Below are the code and all the weights of a small trained network. Each question names an input and a class and asks about switching units off, where a switched-off unit gives its printed mean instead of its output.

import numpy as np


def w(rows, s, z=0):
    codes = np.array(rows[::2]) - 128.0
    scale = np.full(codes.shape[1], s)
    scale[-1] = z or s
    return codes * scale


def f(y):
    return np.maximum(y, 0)


def log_softmax(a):
    a = a - a.max(-1, keepdims=True)
    return a - np.log(np.exp(a).sum(-1, keepdims=True))


def net(x, mask):
    res = np.array(x, float).reshape(1, 3) / 4 @ E
    y = f(res @ A[0][:, :-1].T + A[0][:, -1])
    res = res + np.where(mask, y, B[0][:, -1]) @ B[0][:, :-1]
    return log_softmax(res[-1] @ U[:, :-1].T + U[:, -1])


A, B = {}, {}
E = w([
[117,254,63,96,92,199],'x0',
[176,113,114,52,207,113],'x1',
[70,143,121,233,196,99],'x2',
],0.0078)
A[0] = w([
[127,124,116,130,219,124,159],'N1',
[131,207,128,109,52,154,151],'N2',
[140,107,103,133,121,70,94],'N3',
[96,150,123,217,116,150,110],'N4',
[128,126,135,167,169,125,253],'N5',
[106,169,113,109,74,156,124],'N6',
[130,150,155,171,128,135,104],'N7',
[132,131,134,100,167,153,108],'N8',
[120,134,113,80,168,125,101],'N9',
[141,117,124,85,78,128,201],'N10',
[124,53,150,154,98,113,175],'N11',
[137,90,151,90,114,98,133],'N12',
[137,102,141,108,131,127,122],'N13',
[114,130,170,115,144,124,98],'N14',
[108,116,136,249,170,108,85],'N15',
[155,36,133,73,123,110,146],'N16',
[138,101,132,176,122,118,197],'N17',
[128,133,115,140,155,117,213],'N18',
[134,96,153,140,159,144,86],'N19',
[132,104,142,141,124,131,147],'N20',
[120,87,151,130,156,125,44],'N21',
[107,104,128,153,142,105,99],'N22',
[149,170,116,66,215,120,127],'N23',
],0.015,0.0029)
B[0] = w([
[128,230,204,144,188,116,201],'N1',
[193,172,75,157,16,197,254],'N2',
[172,145,117,187,113,123,162],'N3',
[55,167,158,23,79,38,207],'N4',
[33,197,137,160,155,168,197],'N5',
[195,175,124,168,39,153,216],'N6',
[89,142,126,97,120,95,157],'N7',
[111,155,105,82,165,157,159],'N8',
[151,165,103,71,177,119,169],'N9',
[125,82,129,51,65,168,202],'N10',
[82,68,229,199,92,173,218],'N11',
[166,57,139,89,158,142,193],'N12',
[168,94,122,113,149,142,165],'N13',
[161,137,127,157,126,127,145],'N14',
[56,92,14,252,148,5,239],'N15',
[168,19,155,95,198,237,243],'N16',
[39,82,101,170,121,164,184],'N17',
[71,176,164,145,138,149,169],'N18',
[114,141,94,181,118,189,168],'N19',
[150,112,163,166,119,103,160],'N20',
[189,131,97,209,122,134,175],'N21',
[164,102,73,202,128,76,170],'N22',
[164,229,103,57,223,114,212],'N23',
],0.024,0.0094)
U = w([
[95,98,123,208,162,119,32],'0',
[196,104,147,25,178,178,47],'1',
[153,13,207,90,72,165,227],'2',
[189,186,70,100,3,179,205],'3',
[135,221,135,94,224,131,183],'4',
[160,103,151,83,120,61,1],'5',
[17,137,92,140,93,13,173],'6',
],0.0059,0.0019)

Each question gives the input, the list of numbers given to net, and the class t.
The units are the neurons (one row each of A and B). Each row of codes is followed by its name. A weight is (code - 128) times the scale printed after its matrix; where a second scale follows, it is the last column's (A, B and U).
mask holds one flag per neuron, in row order. A switched-off neuron (its flag False) gives its mean, the last column of its row in B, instead of its output. The means were averaged over made-up inputs and are rounded, as every weight is.
A unit's drop is (log p(t) with every unit on - log p(t) with that unit switched off) / (log p(t) with every unit on - log p(t) with every unit switched off).
The circuit of an input: a set's keep is (log p(t) with only the set's units on - log p(t) with every unit switched off) / (log p(t) with every unit on - log p(t) with every unit switched off). Starting from the 12 units with the biggest drops (on a tie, the unit counted first), units are removed one at a time, each time the one whose removal leaves the highest keep (on an exact tie, the one counted first), for as long as the keep stays at least 0.8.
circuit, biggest first: the units of the circuit, biggest drop first
k most important neurons: the k neurons with the biggest drops, biggest first
drop when u is switched off: that unit's drop, to one decimal
input [5,6,0], class 4: circuit, biggest first : (N23)
input [-6,8,2], class 4: 2 most important neurons : (N1; N23)
input [0,1,-1], class 1: circuit, biggest first : (N15; N2)
input [-7,2,8], class 6: 2 most important neurons : (N15; N4)
input [-8,5,-3], class 2: drop when N11 is switched off : 2.2
input [2,2,0], class 4: drop when N6 is switched off : 0.3
input [-6,3,-7], class 2: drop when N11 is switched off : 0.3
input [0,1,5], class 6: drop when N3 is switched off : 0.0
input [-5,0,5], class 6: 3 most important neurons : (N15; N16; N4)
input [-4,7,3], class 4: 2 most important neurons : (N23; N1)
